Here is a tiny trained network, its code and every weight. The questions are about switching its units off for an input and a target symbol, where a switched-off unit gives its printed mean instead of its output.

import numpy as np


def w(rows, s, z=0):
    codes = np.array(rows[::2]) - 128.0
    scale = np.full(codes.shape[1], s)
    scale[-1] = z or s
    return codes * scale


def f(y):
    return y / 2 * (1 + np.tanh(0.7978845608 * (y + 0.044715 * y**3)))


def softmax(a):
    e = np.exp(a - a.max(-1, keepdims=True))
    return e / e.sum(-1, keepdims=True)


def log_softmax(a):
    a = a - a.max(-1, keepdims=True)
    return a - np.log(np.exp(a).sum(-1, keepdims=True))


def net(x, mask):
    ids = ['αγδλπψ'.index(c) for c in x.split()]
    T = len(ids)
    res = E[ids] + P[:T]
    u = 0
    for l in range(3):
        q, k, v = (res @ M[l].T for M in (Q, K, V))
        z = softmax(np.where(np.tri(T) > 0, q @ k.T / 3**0.5, -1e9)) @ v
        res = res + np.where(mask[u], z, O[l][:, -1]) @ O[l][:, :-1]
        u += 1
        y = f(res @ A[l][:, :-1].T + A[l][:, -1])
        res = res + np.where(mask[u : u + 4], y, B[l][:, -1]) @ B[l][:, :-1]
        u += 4
    return log_softmax(res[-1] @ U[:, :-1].T + U[:, -1])


Q, K, V, O, A, B = {}, {}, {}, {}, {}, {}
E = w([
[103,137,253,214],'α',
[207,96,163,70],'γ',
[34,163,79,152],'δ',
[161,79,104,171],'λ',
[90,176,96,20],'π',
[101,183,239,68],'ψ',
],0.003)
P = w([
[159,149,110,152],'0',
[151,253,134,70],'1',
[141,126,120,145],'2',
[127,232,155,72],'3',
[125,113,119,138],'4',
[141,225,167,73],'5',
[109,99,126,125],'6',
[140,217,174,72],'7',
[99,91,137,113],'8',
[144,216,164,65],'9',
[87,79,143,108],'10',
[141,215,171,64],'11',
[73,70,153,92],'12',
[130,214,168,75],'13',
],0.0047)
Q[0] = w([
[100,9,196,6],'0.h0',
[144,223,28,254],'0.h0',
[184,88,93,151],'0.h0',
],0.0074)
K[0] = w([
[123,102,39,255],'0.h0',
[163,159,208,53],'0.h0',
[83,129,164,132],'0.h0',
],0.012)
V[0] = w([
[76,216,93,141],'0.h0',
[178,60,230,110],'0.h0',
[154,7,203,149],'0.h0',
],0.0017)
O[0] = w([
[145,91,153,56,184],'0.h0',
[14,91,180,143,140],'0.h0',
[81,158,24,246,6],'0.h0',
],0.0013,0.00027)
A[0] = w([
[87,64,147,101,249],'0.n0',
[100,71,31,140,238],'0.n1',
[183,45,124,166,173],'0.n2',
[65,78,104,254,145],'0.n3',
],0.019,0.00012)
B[0] = w([
[86,69,136,144,219],'0.n0',
[141,82,2,93,1],'0.n1',
[208,57,141,160,36],'0.n2',
[97,147,103,233,41],'0.n3',
],0.024,0.00045)
Q[1] = w([
[141,114,176,81],'1.h0',
[183,22,4,193],'1.h0',
[109,135,179,178],'1.h0',
],0.027)
K[1] = w([
[131,99,153,99],'1.h0',
[237,250,106,135],'1.h0',
[105,95,176,200],'1.h0',
],0.02)
V[1] = w([
[71,196,188,106],'1.h0',
[192,69,237,151],'1.h0',
[154,115,65,2],'1.h0',
],0.012)
O[1] = w([
[66,116,254,129,252],'1.h0',
[231,231,185,82,221],'1.h0',
[105,24,57,20,138],'1.h0',
],0.009,0.0024)
A[1] = w([
[104,104,50,129,2],'1.n0',
[179,24,187,174,144],'1.n1',
[127,116,198,8,210],'1.n2',
[119,220,78,91,70],'1.n3',
],0.012,0.0018)
B[1] = w([
[137,161,201,138,144],'1.n0',
[249,201,94,162,159],'1.n1',
[114,199,97,35,247],'1.n2',
[176,87,129,209,171],'1.n3',
],0.011,0.015)
Q[2] = w([
[5,211,133,164],'2.h0',
[105,180,143,95],'2.h0',
[205,130,59,78],'2.h0',
],0.015)
K[2] = w([
[8,88,171,118],'2.h0',
[95,115,119,67],'2.h0',
[233,93,103,78],'2.h0',
],0.015)
V[2] = w([
[146,122,119,118],'2.h0',
[253,106,95,108],'2.h0',
[94,137,140,131],'2.h0',
],0.0072)
O[2] = w([
[136,125,124,113,171],'2.h0',
[254,80,125,59,252],'2.h0',
[94,143,127,144,113],'2.h0',
],0.0056,0.0032)
A[2] = w([
[170,71,37,212,89],'2.n0',
[66,53,16,45,57],'2.n1',
[69,179,116,95,82],'2.n2',
[2,103,27,146,252],'2.n3',
],0.0091,0.0025)
B[2] = w([
[124,41,234,122,165],'2.n0',
[185,28,161,103,207],'2.n1',
[74,97,196,100,254],'2.n2',
[125,111,4,159,235],'2.n3',
],0.013,0.0094)
U = w([
[45,182,198,94,79],'α',
[115,201,162,251,185],'γ',
[212,213,43,73,195],'δ',
[78,143,39,199,251],'λ',
[169,64,194,189,66],'π',
[93,40,81,53,15],'ψ',
],0.0025)

Each question gives the input, a string of symbols that net reads in full, and the target symbol t.
The units are the heads (3 rows each of Q, K, V and O) and the neurons (one row each of A and B). Each row of codes is followed by its name. A weight is (code - 128) times the scale printed after its matrix; where a second scale follows, it is the last column's (O, A, B and U).
mask holds one flag per unit, layer by layer, with each layer's heads first. A switched-off unit (its flag False) gives its mean, the last column of its rows in O or B, instead of its output. The means were averaged over made-up inputs and are rounded, as every weight is.
A unit's drop is (log p(t) with every unit on - log p(t) with that unit switched off) / (log p(t) with every unit on - log p(t) with every unit switched off).
The circuit of an input: a set's keep is (log p(t) with only the set's units on - log p(t) with every unit switched off) / (log p(t) with every unit on - log p(t) with every unit switched off). Starting from the 12 units with the biggest drops (on a tie, the unit counted first), units are removed one at a time, each time the one whose removal leaves the highest keep (on an exact tie, the one counted first), for as long as the keep stays at least 0.8.
units of the circuit, in order: the units of the circuit, biggest drop first
most important unit: the unit with the biggest drop
k most important neurons: the k neurons with the biggest drops, biggest first
k most important neurons of layer l: the k neurons of layer l with the biggest drops, biggest first
input λ γ δ π π γ γ ψ, target δ: units of the circuit, in order => [1.h0, 0.n2, 0.n0, 2.h0]
input λ π γ δ, target δ: units of the circuit, in order => [1.h0, 0.n2, 0.n0, 2.h0]
input δ α π ψ δ, target λ: 3 most important neurons => [2.n3, 0.n3, 1.n2]
input γ ψ π π α ψ γ λ ψ π π γ λ, target π: 4 most important neurons => [0.n2, 1.n1, 1.n2, 0.n3]
input γ π π π γ λ ψ λ π ψ ψ γ γ λ, target δ: 3 most important neurons => [0.n0, 0.n2, 0.n3]
input δ ψ λ ψ γ α, target δ: 2 most important neurons of layer 0 => [0.n2, 0.n0]
input π π γ α, target δ: 3 most important neurons => [0.n2, 0.n3, 2.n2]
input γ π α ψ, target γ: 2 most important neurons => [0.n3, 1.n2]
input π π λ γ λ δ γ λ, target δ: most important unit => 1.h0
input γ ψ γ δ λ γ, target π: 4 most important neurons => [0.n2, 2.n0, 1.n3, 1.n2]
input γ δ δ γ, target λ: 2 most important neurons of layer 1 => [1.n2, 1.n1]
input λ δ γ λ δ ψ, target λ: 2 most important neurons => [0.n1, 0.n3]
input λ γ π π ψ π δ π, target λ: 4 most important neurons => [0.n1, 0.n3, 2.n3, 1.n2]
input π γ π ψ γ π π ψ γ δ π λ, target ψ: 2 most important neurons of layer 1 => [1.n1, 1.n3]
input α λ π α γ γ γ ψ, target δ: 2 most important neurons of layer 1 => [1.n3, 1.n2]
input ψ α α γ γ ψ λ π ψ λ, target α: 2 most important neurons of layer 0 => [0.n0, 0.n3]
input π δ γ δ, target δ: 3 most important neurons of layer 0 => [0.n2, 0.n3, 0.n0]
input ψ γ δ γ α π γ γ δ δ, target λ: 2 most important neurons => [0.n1, 2.n3]
input π π π γ γ λ γ δ δ α, target λ: 4 most important neurons => [0.n1, 2.n3, 0.n3, 1.n2]
input π ψ π α λ α α ψ, target γ: 2 most important neurons of layer 0 => [0.n3, 0.n0]
input γ γ γ δ γ π ψ ψ π γ γ γ δ γ, target λ: most important neuron => [0.n1]
input α γ ψ ψ γ γ λ ψ, target π: most important neuron => [0.n2]
input γ π γ γ γ, target δ: 3 most important neurons => [0.n2, 1.n1, 2.n2]
input γ π ψ γ δ γ ψ, target α: 2 most important neurons of layer 0 => [0.n0, 0.n1]
input ψ ψ ψ ψ π λ π λ λ, target π: 2 most important neurons of layer 1 => [1.n2, 1.n1]
input γ λ π λ π δ π π π, target ψ: 3 most important neurons of layer 2 => [2.n1, 2.n3, 2.n2]
input γ π π π γ π γ ψ λ γ, target π: most important neuron of layer 0 => [0.n2]
input γ δ λ π π π π λ π π ψ α λ π, target π: 3 most important neurons of layer 0 => [0.n2, 0.n1, 0.n0]
input α π γ γ γ α π λ ψ π, target α: 2 most important neurons of layer 0 => [0.n0, 0.n1]
